Each row is followed by roughly how far along a hidden order it lies, from 0 to 20. A new part has a new order.
In the rows, 128 means zero.
[132 145 118 125 111  78 130 144 104 165 131  68 160 123 133 109 132 117
 114  93 143 142 136  70 114 138 104 148 158 131  82 161 123 153 156 114
  72  92 130 139 102 124 103 164 123 100 130 137 123 147 130 133 135 120
 132 170  82  91 110 105  97  97 165 124  82 130 128 140 115 139]  11
[140 102 129 121 108 115 133 115 105 141 127  59 115 121 130  84 133 138
 109 145 140 120 136  96  58 117 217 123  87 103  90 149 122 152 145 135
 133  78 141 135 115 119 132 126  83 137 147 136 145 149 119 134 107 110
 156 188 117 169  34 120 117 122 135 130 123 126 126 115 131 144]  12
[104 160 110 108 120  82 158 151 102 173 116   6 135 120 139 144 118 112
 123  82 132 154 138  53 204 151 109  99 193 151  85 146 119 162 145 128
  32  44 136 152 103 122  95 157 137  73 116 158 100 184 134 130 160 101
 115 145  91  97 153 110  51  83 181 123 131 129 140 149 121 137]  19
[119 160  96 108 104  49 143 156 109 180 122  40 105 119 135 124 138 116
 126  85 150 133 142  91 156 141 117 125 172 144  61 164 124 164 160 130
  55  70 132 156 107 119  95 140 133  80 141 139 117 187 135 125 131  73
 106 184 103  94 168  86  45  84 171 123 123 134 140 150 127 136]  20
[132 121 132 126  95  73 156 141  94 139 118  59 108 102 130  89 155 131
 119 109 146 128 145  97  67 115 222 125  76 115  60 156 128 165 212 151
 112  61 139 148 111 109 119 108  73 120 211 136 121 179 117 133 109  56
 151 163 116 175  54  92  86 125 173 127 161 131 126 126 137 125]  19
[136  99 135 120 105 114 134 116 102 139 128  62 141 123 130  80 128 138
 106 150 137 129 132 105  72 120 201 113  91 104 109 143 124 151 140 133
 135  73 141 131 118 120 131 127  86 135 143 138 140 144 123 139 112 120
 164 186 116 178  46 125 116 128 136 129 138 127 124 115 129 143]  10
[117 123 131 117 112  90 158 138  92 143 128  30 120 110 133 113 127 129
 118 107 126 152 141  52 122 132 182 109 109 121  71 144 125 158 181 140
  91  52 140 135 106 116 118 126  87 110 160 153 110 161 118 131 143  86
 150 139  92 153  52 108  86 123 177 126 135 126 125 129 134 141]  18
[135 106 137 121 105 105 138 123 102 141 122  58 136 120 133  88 131 136
 111 133 137 127 134  89  80 124 217 112  95 108  93 147 124 154 147 135
 106  56 141 135 115 119 128 132  85 131 155 142 137 155 120 138 115 114
 156 179 112 169  42 128 104 118 146 128 126 126 124 116 129 137]  12
[144 170 136 167 118  57 128 146 138 130  92 216 255 113 133 108 151 105
 135  67 152 125 117 179 109 124 119 152 155 150 110 129 135 133 177 127
  75  91 118 148 138 130  91 178 144 107 196 113 121 173 134 142 100 138
 119 181 129  99 185 119 142 106 165 122 196 137 136 139 108  86]  3
[136 145 124 145 118  82 127 145 116 150 100 127 242 117 135 138 144 109
 123  86 140 131 123  98 122 133 103 144 164 147  83 145 125 129 156 130
  82  93 130 143 120 127 101 166 133  99 164 130 137 149 129 133 115 140
 125 172 101  82 133 114 117 101 159 124 120 130 136 140 110 121]  8
[138 120 155 134  93 113 136 106 121 107 112 128 249 129 123  58 130 136
 109 165 138 135 112 162  73 107 191  92  89 114 160 116 129 138 132 141
 149  96 136 125 137 123 128 123 104 151 163 125 129 147 134 158 113 133
 166 168 153 194  58 144 159 158 125 122 229 139 121 114 129 111]  4
[145 171 138 160 121  98 106 138 141 120 122 222 250 124 126  81 130 113
 131 102 155 133 111 207 105 130  91 148 143 141 166 115 137 130 136 106
 100 130 116 138 143 137 102 172 160 114 146 113 113 144 138 147 109 153
 130 174 127 109 183 132 156 122 138 123 186 142 131 135 107  87]  0
[139 164 126 151 121  67 127 152 124 147  89 154 229 113 136 162 152 103
 132  70 148 125 123 139 139 130 116 141 167 153  79 146 128 127 168 132
  70  83 125 151 126 127  96 171 138  93 192 127 135 174 129 136 107 131
 114 163 114  71 166 109 109  87 165 122 115 133 135 141 108 108]  8

Next part:
[112 130 145 130  95 126 132 134 123 127 141 103 125 115 129 135 125 132
 152 129 132 131 147 129 121 129 129  75 137 132 129 122]  5
[ 84 143 145 130  77 124 136 135 128 141 143 106 121  86 121 135 129 125
 162 134 118 129 136 132 116 127 133 119 139 126 121 122]  5
[ 80 113 133 129 142 132 107 130 117 131 137 143 114 127 101 136 128 134
 142 118 127 112 130 119 115 121 127 156 120 128 140 122]  6
[ 91 102 140 133 179 130  92 122 122 155 158 153  96 116 104 139 129 140
 168 118 125 255 133 115 139 124 129 121 132 137 137 138]  12
[106 121 134 132 184 127 103 121 136 131 136 141 133 114 109 139 133 140
 128 121 122 251 133 113 131 121 125 129 113 133 129 116]  10
[107 102 129 129 185 133 117 126 118 121 148 141  84 105 120 123 123 128
 155 124 134 212 132 129 128 131 130 137 141 130 146 134]  10
[121 118 134 131 111 127 132 136 125 114 152 106 149 123 133 117 124 137
 143 130 133 176 167 132 110 132 128  61 123 133 130 105]  6
[149 130 107 132 129 128 129 127 141 111 122 138 208  95 144 106 135 138
  81 128 118  98 158 117  82 123 128  70  99 132 133 112]  12
[148 105  98 125 210 134 140 125 115  97 125 118 124 110 131 104 127 135
  83 129 146 193 152 117 124 128 120  95 117 133 146  93]  12
[170 140 118 132 149 128 127 129 148 123 129 159 176 110 149 118 130 119
 116 125 105  40 124 122  91 131 136 116 141 129 131 175]  9
[ 38 149 153 134  34 131 103 133 131 149 142 171 140 116  94 163 129 124
 169 119 107  96 128 121 110 115 138 186 116 124 121 101]  3
[155 119 119 126 171 128 136 122 124 109 117 104 139 115 141 123 130 141
  77 127 140 202 147 114 146 127 116  89 114 138 137 100]  9
[182 145 103 129 205 126 151 129 149 113 129 146 182  80 146 114 132 118
 101 141 117 178 142 128 102 129 136  76 130 125 122 108]  13
[103 138 123 128 102 130 135 136 136 126 141 154 160 107 140 115 127 113
 162 140 119   1 137 141  86 130 143  90 130 116 125 117]  7
[ 30 124 125 132  76 134 127 134 112 117 120 112 135  71 107 132 132 140
  92 118 131  69 157 116  89 111 123 151  75 130 147  80]  5
[ 12 107 157 136 109 132 101 134 108 130 168 134  74  82  90 143 126 139
 190 119 126 240 155 123 106 121 135 128 121 133 147 112]  8
[134  96 148 129 178 127 110 129 124 126 179 140  57 175 108 128 122 133
 224 138 141 255 137 137 166 137 132  60 159 131 127 124]  11
[101  98 141 122 127 130 152 136  90 123 132  63  39 135 141 110 118 130
 153 128 159  22 134 147 134 141 120 113 152 129 150 161]  2
[175 119 106 130 159 131 134 132 139 102 131 150 184 133 157 102 125 129
 101 125 124   1 150 121  89 137 128  71 148 135 139 145]  7
[ 98 120 115 135 186 127  93 118 150 122 144 180 188 110 113 122 141 145
 133 123 112 255 133 110 101 115 131 109  98 131 135 119]  19
[103 106 114 132 183 131 124 130 128 111 157 151 138  96 126 104 129 133
 151 130 122 199 151 128 105 126 136  79 124 127 142 114]  14
[ 16 118 154 131 108 131 114 134 102 135 161 140  59  68  87 153 124 123
 195 120 128 223 142 130 122 120 142 165 132 129 138 110]  7
[139 134 158 137  82 125 107 142 143 124 166 143 163 160 130 135 125 133
 185 129 121 112 160 124 102 136 135  18 153 137 118 141]  3
[104 145 131 136  56 122 116 130 143 129 128 116 214 106 130 127 140 147
 109 128 112  96 159 118  81 118 128  65  81 131 122 120]  9
[ 78 144 161 130  33 126 114 130 114 147 129  99 125 138 107 169 128 140
 130 120 128 144 134 117 151 119 120 142 113 133 117 103]  0
[ 88 104 115 128 173 135 120 123 104 116 115 132  91  96 108 130 128 132
  96 117 141 168 131 117 132 120 123 171 105 130 149 100]  9
[119 115 147 129 130 133 122 133 104 120 127 104  93  82 135 137 119 123
 123 121 132  83 144 124 116 133 123 120 164 140 150 152]  1
[ 93 113 121 124 115 135 150 136 104 111 117  99 104 152 124 112 123 132
 104 124 150   1 137 132 121 131 121 141 119 127 143 114]  2
[104 115  86 132 194 128 123 121 150 106 154 186 196 116 127  84 141 140
 124 132 113 103 145 123  72 118 139  91  75 119 140 102]  20
[ 95 117 122 130 148 130 122 125 123 124 136 130 125 116 104 128 129 135
 141 130 130 234 144 123 133 122 128 116 108 129 131  86]  11
[ 90 114 144 127 146 131 136 132 101 123 131  90  72  77 125 133 122 128
 132 123 141 162 143 134 125 130 124 128 139 133 147 133]  4
[155 107 111 125 200 134 124 124 122 111 119 137 134 142 134 115 126 131
  85 119 136  66 126 116 124 129 119 145 132 134 143 136]  8
[110 134 171 133  38 120 126 137 124 148 136  76 104 143 129 139 128 140
 166 128 128 106 135 138 132 132 125  84 152 136 121 159]  1
[ 59  99 121 123 135 138 136 131  89 118 114 103  69 133 109 124 123 131
 107 116 154   1 125 128 126 125 117 190 111 126 154 119]  3
[ 92 103 118 129 157 131 109 121 121 118 136 132 120 140  98 129 133 146
 123 126 137 251 142 115 139 119 121 124  91 132 139  95]  13
